Here is a tiny trained network, its code and every weight. The questions are about switching its units off for an input and a class, where a switched-off unit gives its printed mean instead of its output.

import numpy as np


def w(rows, s, z=0):
    codes = np.array(rows[::2]) - 128.0
    scale = np.full(codes.shape[1], s)
    scale[-1] = z or s
    return codes * scale


def norm(h):
    return h / np.sqrt((h * h).mean(-1, keepdims=True) + 1e-5)


def f(y):
    return np.maximum(y, 0)


def log_softmax(a):
    a = a - a.max(-1, keepdims=True)
    return a - np.log(np.exp(a).sum(-1, keepdims=True))


def net(x, mask):
    res = np.array(x, float).reshape(1, 7) / 4 @ E
    u = 0
    for l in range(3):
        y = f(norm(res) @ A[l][:, :-1].T + A[l][:, -1])
        res = res + np.where(mask[u : u + 10], y, B[l][:, -1]) @ B[l][:, :-1]
        u += 10
    return log_softmax(norm(res)[-1] @ U[:, :-1].T + U[:, -1])


A, B = {}, {}
E = w([
[155,196,1,196,179,126],'x0',
[127,126,129,129,127,128],'x1',
[134,127,152,147,173,20],'x2',
[130,127,126,128,128,127],'x3',
[132,128,128,128,128,129],'x4',
[70,201,82,146,15,75],'x5',
[126,129,128,128,129,128],'x6',
],0.00099)
A[0] = w([
[149,71,219,1,153,166,155],'L0N0',
[144,121,114,178,170,164,2],'L0N1',
[197,107,182,40,202,139,160],'L0N2',
[64,121,80,104,148,220,232],'L0N3',
[127,76,110,111,180,213,77],'L0N4',
[148,128,78,227,220,176,66],'L0N5',
[170,147,153,148,183,42,44],'L0N6',
[130,131,143,125,78,167,108],'L0N7',
[60,153,179,154,32,99,80],'L0N8',
[129,201,89,118,68,105,92],'L0N9',
],0.002,0.00077)
B[0] = w([
[94,146,105,253,110,140,249],'L0N0',
[136,157,143,81,119,122,157],'L0N1',
[87,121,118,216,102,106,237],'L0N2',
[211,183,176,145,85,137,211],'L0N3',
[177,162,158,114,67,130,189],'L0N4',
[184,184,170,12,112,124,235],'L0N5',
[26,74,124,141,127,158,189],'L0N6',
[88,107,97,135,185,170,158],'L0N7',
[199,77,120,38,143,132,208],'L0N8',
[94,70,171,183,136,157,206],'L0N9',
],0.0019,0.0016)
A[1] = w([
[190,103,144,149,216,159,139],'L1N0',
[124,52,202,117,59,157,125],'L1N1',
[132,195,24,161,138,123,121],'L1N2',
[92,210,27,170,124,118,92],'L1N3',
[162,116,101,88,234,96,6],'L1N4',
[105,76,222,77,138,65,130],'L1N5',
[147,104,112,31,63,226,67],'L1N6',
[81,142,122,106,135,5,121],'L1N7',
[138,128,140,170,172,52,142],'L1N8',
[140,135,162,88,206,15,84],'L1N9',
],0.0021,0.0014)
B[1] = w([
[106,170,79,91,111,109,232],'L1N0',
[96,172,41,125,136,113,248],'L1N1',
[127,66,196,132,149,159,249],'L1N2',
[128,56,186,143,153,147,239],'L1N3',
[22,163,81,76,68,130,166],'L1N4',
[218,146,89,141,103,99,226],'L1N5',
[81,134,140,114,250,54,210],'L1N6',
[218,102,164,112,124,110,226],'L1N7',
[76,126,115,106,146,96,230],'L1N8',
[65,148,65,114,39,211,206],'L1N9',
],0.0026,0.0013)
A[2] = w([
[93,102,156,191,173,63,2],'L2N0',
[91,134,174,169,80,212,22],'L2N1',
[141,81,149,159,193,158,165],'L2N2',
[124,133,126,191,134,57,92],'L2N3',
[85,123,142,207,108,219,26],'L2N4',
[53,117,97,12,82,161,50],'L2N5',
[206,86,20,111,129,109,146],'L2N6',
[60,78,173,149,95,94,196],'L2N7',
[204,150,132,65,110,137,61],'L2N8',
[5,163,48,14,176,100,59],'L2N9',
],0.0027,0.0013)
B[2] = w([
[82,45,225,122,235,165,187],'L2N0',
[188,56,53,200,83,87,178],'L2N1',
[79,160,100,122,64,85,201],'L2N2',
[107,77,221,42,212,188,202],'L2N3',
[228,23,48,124,49,78,197],'L2N4',
[82,216,122,184,255,86,199],'L2N5',
[85,133,194,104,59,119,191],'L2N6',
[130,172,97,120,190,192,248],'L2N7',
[182,132,176,70,213,181,158],'L2N8',
[39,217,82,242,58,113,248],'L2N9',
],0.0022,0.0019)
U = w([
[206,23,52,205,37,153,185],'0',
[28,253,72,167,114,104,187],'1',
[79,30,230,127,227,126,166],'2',
[163,132,198,2,22,32,5],'3',
[237,239,147,40,169,208,37],'4',
],0.0073,0.0014)

Each question gives the input, the list of numbers given to net, and the class t.
The units are the neurons (one row each of A and B). Each row of codes is followed by its name. A weight is (code - 128) times the scale printed after its matrix; where a second scale follows, it is the last column's (A, B and U).
mask holds one flag per neuron, layer by layer. A switched-off neuron (its flag False) gives its mean, the last column of its row in B, instead of its output. The means were averaged over made-up inputs and are rounded, as every weight is.
A unit's drop is (log p(t) with every unit on - log p(t) with that unit switched off) / (log p(t) with every unit on - log p(t) with every unit switched off).
The circuit of an input: a set's keep is (log p(t) with only the set's units on - log p(t) with every unit switched off) / (log p(t) with every unit on - log p(t) with every unit switched off). Starting from the 12 units with the biggest drops (on a tie, the unit counted first), units are removed one at a time, each time the one whose removal leaves the highest keep (on an exact tie, the one counted first), for as long as the keep stays at least 0.8.
circuit, biggest first: the units of the circuit, biggest drop first
most important unit: the unit with the biggest drop
top k neurons: the k neurons with the biggest drops, biggest first
k most important neurons of layer l: the k neurons of layer l with the biggest drops, biggest first
drop of u: that unit's drop, to one decimal
input [-2,8,0,5,-3,-5,3], class 0: circuit, biggest first -> [L0N0, L1N6, L2N4]
input [8,6,-7,3,4,0,-6], class 4: 3 most important neurons of layer 0 -> [L0N5, L0N0, L0N2]
input [2,0,-2,-8,8,-7,3], class 4: most important unit -> L0N5
input [0,7,4,-8,4,6,4], class 3: 2 most important neurons of layer 1 -> [L1N7, L1N6]
input [8,3,-6,-5,-1,1,2], class 0: circuit, biggest first -> [L1N2, L1N3, L2N4]
input [1,-3,8,6,-8,-4,0], class 1: circuit, biggest first -> [L1N9, L1N4]
input [-7,-4,0,-8,8,-5,5], class 0: top 3 neurons -> [L0N0, L1N6, L2N4]
input [0,6,6,0,8,4,-1], class 3: top 3 neurons -> [L1N7, L0N0, L0N8]
input [2,5,-6,-3,-1,0,-3], class 4: top 4 neurons -> [L0N3, L0N0, L0N2, L1N6]
input [0,5,3,5,8,4,-3], class 3: top 2 neurons -> [L0N8, L0N0]
input [3,4,0,2,4,4,-3], class 0: top 2 neurons -> [L1N6, L2N4]
input [4,6,-4,7,6,0,4], class 4: top 2 neurons -> [L0N5, L0N0]
input [1,-3,1,1,0,5,8], class 2: drop of L1N9 -> 0.3
input [-3,5,2,7,4,5,4], class 3: most important unit -> L1N5
input [1,3,6,7,-1,8,-8], class 2: 2 most important neurons of layer 0 -> [L0N5, L0N9]
input [-7,5,-3,2,6,-8,0], class 0: drop of L0N0 -> 0.9
input [2,0,2,-2,-2,-6,-8], class 1: drop of L2N0 -> 0.0
input [-7,-1,0,2,1,-7,-5], class 0: top 3 neurons -> [L0N0, L1N6, L2N4]
